[128 = 0]
120  105  111  128  121  138  121  128  136  119  125  128  136  138  132  126  126  118  125  126  125 => (26)
125  119  119  126  112  133  129  128  114  124  129  133  137  142  150  119  127  115  124  124  119 => (23)
126  141  119  122  119  138  131  128  122  125  128  131  128  179  151  120  131  110  126  126  130 => (26)
124  162  110  119  112  138  137  134  119  127  134  130  132  206  155  117  132  92  124  125  130 => (26)
127  146  106  119  97  137  134  129  114  119  132  136  136  159  172  120  135  99  117  129  143 => (23)
126  149  125  122  130  149  134  135  128  126  134  133  123  191  144  105  125  104  132  132  119 => (26)
125  161  90  125  94  137  135  127  114  107  132  147  141  217  208  108  137  105  113  122  141 => (23)
123  150  110  114  108  140  130  129  118  119  128  127  142  188  137  116  126  100  115  116  136 => (26)
123  140  114  123  117  138  133  131  127  134  123  128  112  192  133  120  126  118  133  133  125 => (23)
118  151  123  119  101  146  134  128  127  121  130  130  129  194  147  115  125  111  117  122  122 => (26)
128  146  135  130  123  122  130  129  110  119  128  138  117  136  163  121  140  102  135  128  122 => (26)
120  122  98  116  110  147  138  128  126  126  127  126  136  153  161  112  134  91  120  121  120 => (23)
123  143  125  120  120  145  127  132  116  121  129  130  112  170  134  107  131  113  125  131  118 => (26)

115  128  135  128  124  155  125  157  104  132  107  78  118  110  159  141  152  113  157  122  121  173  141  132  100  117  92  113  118  136  154  90  114 => <38>
57  61  132  74  119  188  110  93  86  89  103  88  127  127  111  122  156  116  65  140  112  96  95  128  167  152  110  116  146  139  119  182  122 => <38>
105  74  112  101  133  119  128  109  133  104  133  151  136  150  92  112  143  138  87  146  125  82  104  117  139  148  161  137  147  133  94  178  137 => <39>
100  66  103  95  135  133  128  101  134  105  136  156  144  146  84  114  124  140  81  153  127  74  114  128  139  143  167  137  147  128  89  175  145 => <39>
141  143  145  170  126  105  117  138  117  133  122  90  109  120  162  128  111  110  131  96  132  179  129  122  145  144  114  114  127  139  125  100  103 => <38>
159  134  113  175  144  74  137  106  156  127  141  222  132  144  92  104  109  149  136  122  136  104  114  123  151  135  166  127  139  100  88  142  110 => <39>
95  66  124  90  135  132  129  105  114  95  125  131  130  133  97  119  156  144  95  132  119  107  114  118  149  161  130  129  137  129  102  164  132 => <38>
169  160  164  189  117  47  106  139  142  136  134  63  112  110  180  138  102  99  124  100  135  197  131  103  110  168  114  129  136  149  99  84  130 => <38>
116  67  119  87  123  92  115  115  121  96  132  108  119  155  110  112  134  125  74  139  128  97  103  117  161  153  162  138  153  145  90  141  150 => <39>

129  156  151  141  139  135  167  135  215  136  216  241  130  127  135  74  102  48  136  84  115  130  122  101  60  162  212  125  135  115  151 => <66>
130  143  112  135  152  128  154  157  152  125  123  140  139  121  120  93  117  90  131  161  132  138  154  108  98  131  176  118  122  128  154 => <76>
139  110  90  114  145  121  111  144  112  116  80  109  129  139  111  149  122  159  126  158  151  127  171  137  146  117  130  124  105  134  115 => <66>
143  105  57  75  133  118  87  142  131  111  63  109  120  180  117  180  96  164  124  72  171  123  146  140  101  113  129  156  94  126  113 => <76>
138  110  79  117  155  125  126  152  124  115  77  90  135  139  116  141  116  124  122  154  149  132  170  132  105  112  126  121  103  131  134 => <66>
130  159  152  139  139  134  165  136  204  135  213  236  130  123  132  80  105  45  138  91  114  130  122  104  86  163  217  124  135  117  145 => <66>
136  110  90  122  142  124  120  144  112  116  78  87  132  137  113  108  124  146  123  155  147  129  157  131  121  106  128  121  111  133  129 => <66>
139  106  80  89  124  121  94  138  112  115  69  92  120  163  121  182  111  168  123  93  159  123  135  143  117  111  116  146  106  128  112 => <76>
138  131  86  132  167  127  150  170  165  118  102  129  141  133  111  99  104  86  128  160  144  139  177  112  77  127  193  117  114  125  157 => <76>
137  111  87  120  140  124  124  146  116  116  75  74  131  140  117  144  121  137  122  157  148  130  155  131  110  113  137  121  110  131  130 => <66>
129  150  125  141  160  129  153  150  163  127  127  157  139  118  116  89  109  88  134  153  128  137  151  109  101  140  187  116  125  127  153 => <76>
136  119  99  123  160  124  129  150  132  117  89  125  137  130  107  123  115  148  129  173  144  133  189  125  152  126  161  118  101  134  126 => <76>
